Each row is followed by its class.
[-358   56   35  -50 -111 -104 -309 -127 -139  233   75   39  158   27
  283  351  277 -420   43  444   10 -128 -262   58  460  350 -128  504
  233  118  -42  202 -273 -136   35  -95]
Terus
[ 285  130  -71  383  225 -148 -317  127  -96  160  426 -145  207 -574
  205  294  107 -206 -311  134   68  228  -73   83  365  139 -135  195
    4  -48  140  -81 -305 -171  -70 -265]
Dabem
[ 181   52 -158  234  153 -152 -235   73  -50  164  189  -69   39 -293
  115  249    0   13 -157   67  125  182  -76  -18  185   20  -61  198
  142   37   42   73  -58 -191  157 -239]
Lolo
[ 290  -33 -204  187 -162 -263  -89  124  372   15   19   24  257  -90
   33  -15  146  251  -35  -51   92  130 -273 -149   -3    3  -42  808
   51 -100   95  200   12  -37  226 -227]
setub
[ 454   45   33  400  130 -263 -396  178  -69   80  436  -81  152 -470
   89  331    7  -50 -163  111  206   71 -189  -20  368   76 -196  233
  301  -31  147  -24 -262 -115   52 -343]
Dabem
[ 262  -55 -368  234  -31 -142 -153  228  146   55 -149 -137  316 -250
   48   41  229 -110   51   89 -131  503  295 -176 -131  133  -37  363
 -486 -272   84  151 -493  161   93 -262]
Vusam
[  -4 -226   53   64  -95    7 -306 -100  104  211   60    1  379 -128
  121   -5  140  203 -328  163 -187 -243 -320   39  112  114  -79  118
 -454   24  200   33  423    9   32   73]
suma
[-476  128   77  -37  156 -388 -311  -42 -136  103  155 -241  306  110
  336  317 -106 -262 -304  297  112 -260 -374  136  514  176   78  274
  173  -57 -169  -12  -58 -324  136  -28]
refe
[ 324  210 -361   57  -20 -551  222  201  416   12 -145  -61  -51   57
  -90    2  142  349   31    5 -113  292   20  -91 -151 -154   87  466
 -112 -217    3   21  -52 -273  299 -150]
setub
[ 438   70 -291  211  -10 -342 -203  172  401   38 -156  -75   84  -94
  -15  -69  226  260   14  -90   56  186 -170  -17 -110   22   75  674
 -123 -221   32  212 -110 -138   84 -202]
suma
[  21  143  -50   96  209 -208  -45  207 -143   -5   -2   61  -87    9
   66  362  140 -230  237  205  208  187  144   14  259  290  -39   92
   15 -110  -30   17 -631  -16    0 -272]
Dabem
[-454  246  234 -152    8  298 -324 -306 -242  330  231 -241  -58  -61
  317 -151   -4 -602 -228  463  205 -365 -280  449  402  347   -2 -158
  233    4  130  -37  211 -419 -117  304]
refe
[-143 -166   86   90  -92  212 -371 -210    6  214  332   86  344 -205
  134  224  124  182 -261  111 -105 -262 -265  -31   93  191 -173  269
 -452   47  214  110  580   64   69   62]
refe
[-646  150  376 -244  -30  601 -397 -396 -290  164  432 -170   36 -207
  283  -24 -167 -425 -410  518  -10 -500 -238  541  269  317  -94 -414
  -35  -39   66 -218  461  -90  -88  490]
Dabem
[-564  128  -63  -51  -94  290 -226 -132 -170   60  218  -61   77   59
  145  268 -182 -127 -255  262  138 -315  -99  155  169  213  -16   40
 -215  -87 -120 -266  210  -56  286  336]
Terus
[ 193  364  -36  236  328 -406  -79  184 -229  240  296    4   37 -115
   67  461  378 -279   40  -45  289  141  171 -185  299  331  -36   44
 -152 -165  -98  -41 -655 -270   20 -228]
ragi
[-234  138  110  -99  130  266 -493 -201 -167  160  281 -110  -99 -193
   92  -93  -36 -315 -212  266  -51 -219  -34  309   87  141  -59   -4
    6 -114   26   31  342 -235 -124  181]
Terus
[ 465  162   91  252  218 -555   74  199 -117   84  554 -114  221 -403
   82  428   56 -267 -158 -129  -27  217  -31 -105  456  119 -118  121
  167  -81  177 -290 -310 -327  -56 -389]
Terus
[ 239  -40  -99  325   93 -215 -234  117  -98   64  333  -35  241 -591
  128  333  116  -18 -142  -22   34  226  -18 -149  237   -7 -164  215
  107    5  117  122 -205  -78    5 -360]
Terus
[-551  156  200 -223  -27  453 -263 -370 -173  225  251 -226  -32 -149
  299 -167    8 -627 -208  485 -125 -266 -112  423  319  217  -15 -200
  142   66  185  -27  259 -343 -147  302]
rali
[ 193   52 -269  170 -143 -292 -128   87  356   42  -30    9  193  -95
   80   84  197  186   69   95   98  149 -172  -98  -16   46  -32  831
   38  -95   43  286  -94  -16  287 -219]
ragi
[ -47  114  122  148  166   21   29  -38 -136   71  170   29  -40   36
  166  257   77 -158  169  220  388   32  -82  -12  384  174  -99  -89
   94  139  199  135 -442  -58  -53 -201]
refe
[-486  251  -23  -10  -32  309  -63 -217 -147  187  282   57   32  -18
  207  505   63 -152   34  502  264  -40   55   78  228  174 -185  221
   33  222   69  120  -74 -125  373   11]
setub
[   0  271  -32  331  416  146 -299  122  -51   51  205  -80  -23  122
   96 -101  -43 -132 -172  151  371   16 -173  138  209  210   58  -20
 -163  -85   58 -102 -137 -158 -111  -50]
Terus
[-371  212  232 -232   39  161 -268 -251 -186  342  242 -239    1  -35
  207 -197  -12 -549 -253  463    6 -349 -222  349  262  305   15 -249
  280  -44   97 -114  291 -388  -69  282]
ragi
[-183 -141   55   18 -231  346 -316   46   86  108  306  217   80  -37
 -112  245  -46  130 -314   90 -339 -215 -108   54 -214  173 -175  171
 -352  -56    3   35  899   72  208  205]
rali
[ 151 -215  -60   93   83  269 -390  -10  198   54 -114  175   69  117
  -59  -26    9  283 -223  -21 -211 -106 -383  147 -208  253  121  349
 -108  -31 -138   74  549   56   99   73]
Terus
[-306   59  139  107  168 -150 -170   66  -83   44  217 -157  532   20
  232  136    2 -370 -236  333 -107 -127 -299  106  483  245   51  159
 -128 -151   -4 -163 -190 -151 -179   20]
suma
[-237   71  -75   -6   77 -102   63 -178 -315  182  164   45  177 -133
  186  336  279 -317  222  283  189   31  234 -125  326  202  -95  100
 -118   74  -82  128 -586   -2   41  -77]
suma
[ 294  149 -174   96  -95 -751  -16  355  205 -119  -12 -108  293 -123
  -31  301  158 -105   36   -8 -209  208   70  110  154  111   25  813
   40 -352 -201 -115 -291 -101   42 -222]
Vusam
[  74 -287  113   88 -237  -36 -355  -43   -9   81   65  101  319 -126
   -1  295  221  226  -91   62 -226 -242  -80  -40   55  111 -173  147
 -577  -62   69   87  311  235 -102   50]
setub
[-405  126  137  -55    3   66  -57  -59 -121  -30  376   88  297  -18
  279  676   54 -371  -23  459   64  -33   30   93  456  184 -167  359
  127  140 -103  127 -432  -79  304 -107]
suma
[-120  214   29  156  233    2   51  -63 -123  127   68  -53  142 -124
  269  294  208 -291  -11  339  167  158  -20  111  356  294  -10   92
  -55   95   74   36 -548  -94    2 -147]
refe
[ 256  185   -1  343  322 -246 -126  254 -123  -89  426 -118  243 -517
   71  347 -106 -149 -283  -54 -153  388  121   95  159  102  -92   25
  -37 -145  -71 -404 -237   25  -81 -244]
refe
[-245  438  218 -326  199  -51  -50 -313 -148  260  148 -340   20  -22
  209 -313   10 -487 -243  333  -14 -325 -227  442  404   97  153  -39
  345   61  142 -360  239 -650 -101  149]
Terus
[-424  -74  188 -212 -175  325 -169 -290  -22  291  -72   84 -283  370
  183 -480 -118 -424   -8  330  194 -374 -546  573  199  381   35  103
  456  109  -52  154  518 -137 -249  474]
ragi
[-114 -250   37   78  -99  247 -422  -71  158  121   59   60  276 -256
  120  161  134   82 -331  223 -342 -172 -245  134    1  208 -106  313
 -433  -13  176  165  467   19   49   71]
suma
[  -9 -350   49  152 -103  371 -379 -216   61  254  241  148  215  -28
    8   18   93  266 -151   94 -131 -219 -185 -257 -113   23 -205   17
 -566  103  350  348  631  142  -37   68]
Vusam
[-342  195   57  298  239   30 -161   58 -200  -15  221 -189  323 -218
  221  356  -52 -396 -155  337   99  120  112  290  480  233  -56  181
 -382 -234  186   -7 -347   26 -403    8]
refe
[  73 -185    6   24 -102 -170 -346    5   61  158  113   32  160  -72
  -23  111  121  203 -228    6 -149 -296 -172   -7   87   73  -90  213
 -267  -88   96  -20  443 -131   69   65]
setub
[ 197  113  -59  346   46   55 -266   59  -38    0  490  -93  331 -577
   95  480   53  -24 -214  183 -107  277  204  -75   95  -40 -214  154
  -93    9   95   17 -164   77  189 -244]
rali
[-268  194 -124   65   31  -33  -43   98  -36   29   94 -128  134   82
   59  156 -116 -126 -171  359   17    2   -8  260   88  152   13   67
 -172  -67 -180 -214   39    4  125  115]
suma
[ 143  172 -137  117 -214 -491 -222  156  236  140   68 -113  123   69
   87  124   57  -20  -68  216   86    9 -394   11  117  153  -65  774
  264 -109 -103   68   62 -130  289 -169]
Lolo
[-122  172   -4  119  110  175  -28   72  -84   87  229  134  -59  -93
  104  439  104 -265   32  314  198   86   47   76  141  291 -130  279
   25   44  -74   30 -380  -27  133  -70]
Lolo
[ 251   90  -40  308   96  -67 -272  190 -151  -36  280  -20 -103 -638
   90  573   40 -150   -3   60  213  162  173   96  240  127 -185  145
   66 -100   42  -77 -475  -91   35 -246]
refe
[-388  331  -50  -79  283 -400  404  -33 -211  -33  183  -20  -87 -117
  141  527  -19 -372  156  -74  -13  180  166  -15  249  115  103  253
 -138 -220 -333 -212 -502 -374   30   18]
setub
[ 274   66 -249   65  -76 -416   -8  146  361   10  -57  -95  230 -211
  113   13  224  113  -33  -31   -6  243 -130   -3  139  -48   14  684
 -166 -180   87  161 -300 -185  159 -265]
suma
[ -80  255  -72  126  257 -210   17   84 -221  156   88  -15   51 -125
  174  448  183 -409   -2  308  184  143  174   74  309  302   -4  254
  150  -25 -164  -73 -688 -182   61  -97]
Lolo
[ 403 -132  398  188   -6  174 -507    5  181   -5  202  -34   77 -343
   57   57  -94  -29 -479    6 -225 -367 -452  190   76  110  -55  238
  -32   39  297 -177  660 -147 -171  -81]
rali
[-182  -21   -2 -152  172   67   53 -247    9   67 -157   33 -116  -95
  230  222   78 -187  149  235   12  132  -33  118  224  168   60  301
    2   35  114  250 -289 -174  -22 -164]
setub
[ -27  280   91   50  280 -102 -208    1 -200  243   28  -47   76   47
  102  527  101 -293   15  492  303  -60 -137  -35  300  374   27  275
  182  -64 -155  118 -584 -230  323 -216]
refe
[ 388  223  -12  406  348 -299  -10  343    9  -97  448 -109  201 -589
  213  174   -4 -193 -196  -91   91  507   22   44  377    0 -111   50
  152  -45  163 -364 -538 -283    3 -433]
setub
[-141   37  118 -101  106  445 -493 -347 -293  172  176 -143 -109 -428
   66  -73  176 -130 -148  -11   89 -381  209  235   24   42   24 -407
 -102  -82  104  120  272 -248 -287  291]
Vusam
[-281  197   26  172  132  151 -445  -17  -25   31  100 -249  211  -56
  219  211    6 -203 -234  515  266 -232 -214  383  352  270    7  208
 -213  -97  -13  -20 -258  -60   13   73]
suma
[ 161   27   49  299   70 -170 -318   93   41    9  462  -50  520 -676
  245  471   47   48 -372   78   43  115 -197   -9  335  -42 -182  591
  260   60  123  138  -57 -147  223 -372]
refe
[-357   66   83 -104   26  438 -416 -182 -120  236   70  -23 -214   70
  196 -172  -41 -494 -170  527  123 -288 -215  488   85  454  -10   71
   92  -17  -59  -15  265 -142 -102  315]
Terus
[ 160  210  -40  252  269 -147 -489   20 -119   23  116 -190 -207  -11
  -78   -8   -8  150 -139  103  456 -336  -49  -33  -30  -15  -17  -92
 -188 -134 -161  -51 -223   51  -11   27]
Dabem
[ 426   94 -245   95 -179 -549 -194  157  328  100  -82 -112   18 -130
  -44   64  161  286  -28   -1   74   50 -206 -113  -33  -51    3  658
    6 -276  -12  183   15 -253  334 -214]
setub
[ 252  178 -189  103 -172 -297  -75   51  300   64  118  -54  113  -55
  -18  102   77  225  -48    5   93   32 -204 -160    3  -50  -30  680
  206 -112   81   56  114 -236  395 -150]
setub
[ -68  -56   62 -102 -108 -247 -233 -154  -50  336  231  -61  290    0
   77   91  138  216 -195  108  -88 -340 -184 -151  144  -42 -102  -26
 -147   66  207   -3  529 -236  168   49]
Lolo
[-202   95 -110  -98    2   -8    7 -153  -64  140  -74   43  -70   70
  171  310  157  -33  138  406  405 -128  -37  185  382  135  -40  306
  209  204   56  168 -408 -140  247  -87]
Terus
[-177  106    8   28   48 -134  124  -60 -132  -63  178   21  137 -166
  272  538  168 -220  163  259  117  167  119  180  442   90 -113  211
   11  165  -41   78 -619   27  -44 -200]
Terus
[-319  145  105   95  223  432 -664 -260 -160  308  182 -160  -95 -236
  282 -185   93 -407 -187  456  198 -160 -202  345  155  334  -31 -123
  145  -48  106  316  103 -241 -156  180]
ragi
[ -99 -166  256   90  -92  202 -329  -78  -30  117  285  107  291  -69
   50   92  -67  117 -264  132 -122 -337 -260   17   30  131 -165  -24
 -403   -7  163 -137  609  114  -86  176]
Vusam
[  18  -17  220  166   -6 -134 -226 -286  -35  170  337  -71  442 -234
  305  148  196   55 -220  148  -39 -287 -218 -146  377   -5 -120   67
 -327  116  377  -52  180 -148  -94  -10]
Vusam
[  98 -210  103  262  112  308 -338 -144  136  182  268    9  120 -178
   68 -117   63  237 -263    9  -89 -146 -258  -62   20  -35 -122 -145
 -378   92  512  249  551 -136 -164   25]
Vusam
[ 118  -99   -2  118  -35  128 -364 -121  120  190  136   61  153 -211
   34  219  126  222 -221  102  -99 -210 -120  -49  -55  115  -85  326
 -275   -8  241  109  466 -124  163   14]
Vusam
[-344  271   88 -135  171  394 -454 -269 -200  305  185 -215 -300 -150
  160 -130   -1 -505 -243  402  123 -231 -124  481  124  322   16  -93
  228  -51   48  133  297 -419 -105  222]
Terus
[ 439   59 -262   40 -195 -520 -278  191  395   10  -70   34  -66  -96
 -116  226   74  360   18  -63   62  -55 -153 -171 -200  -45   44  899
   36 -373 -137  275  223 -198  421 -208]
ragi
[ -28  127  -12  183  113 -313  -29  -35 -116   79  395 -210  307 -509
  323  273   34 -246 -313  -32  -84  198  -48   51  552   43  -72   11
  182   47  229 -199 -172 -278   29 -185]
ragi
[ 378   97  -58  158  -76 -215    8  151  372    3   90 -104  310 -116
  -26  -24   71  143  -54   72    5   75 -335   31  104   74  -15  674
   76 -116  240  -73    0  -95  164 -231]
refe
[ -68  266   -7  140  248  -34  -93  -20 -211  144  172    4  155 -142
  263  384  232 -411   69  436  220  120  -27  151  531  379  -64  291
  -29   77  -25 -156 -720 -141  121 -213]
Terus
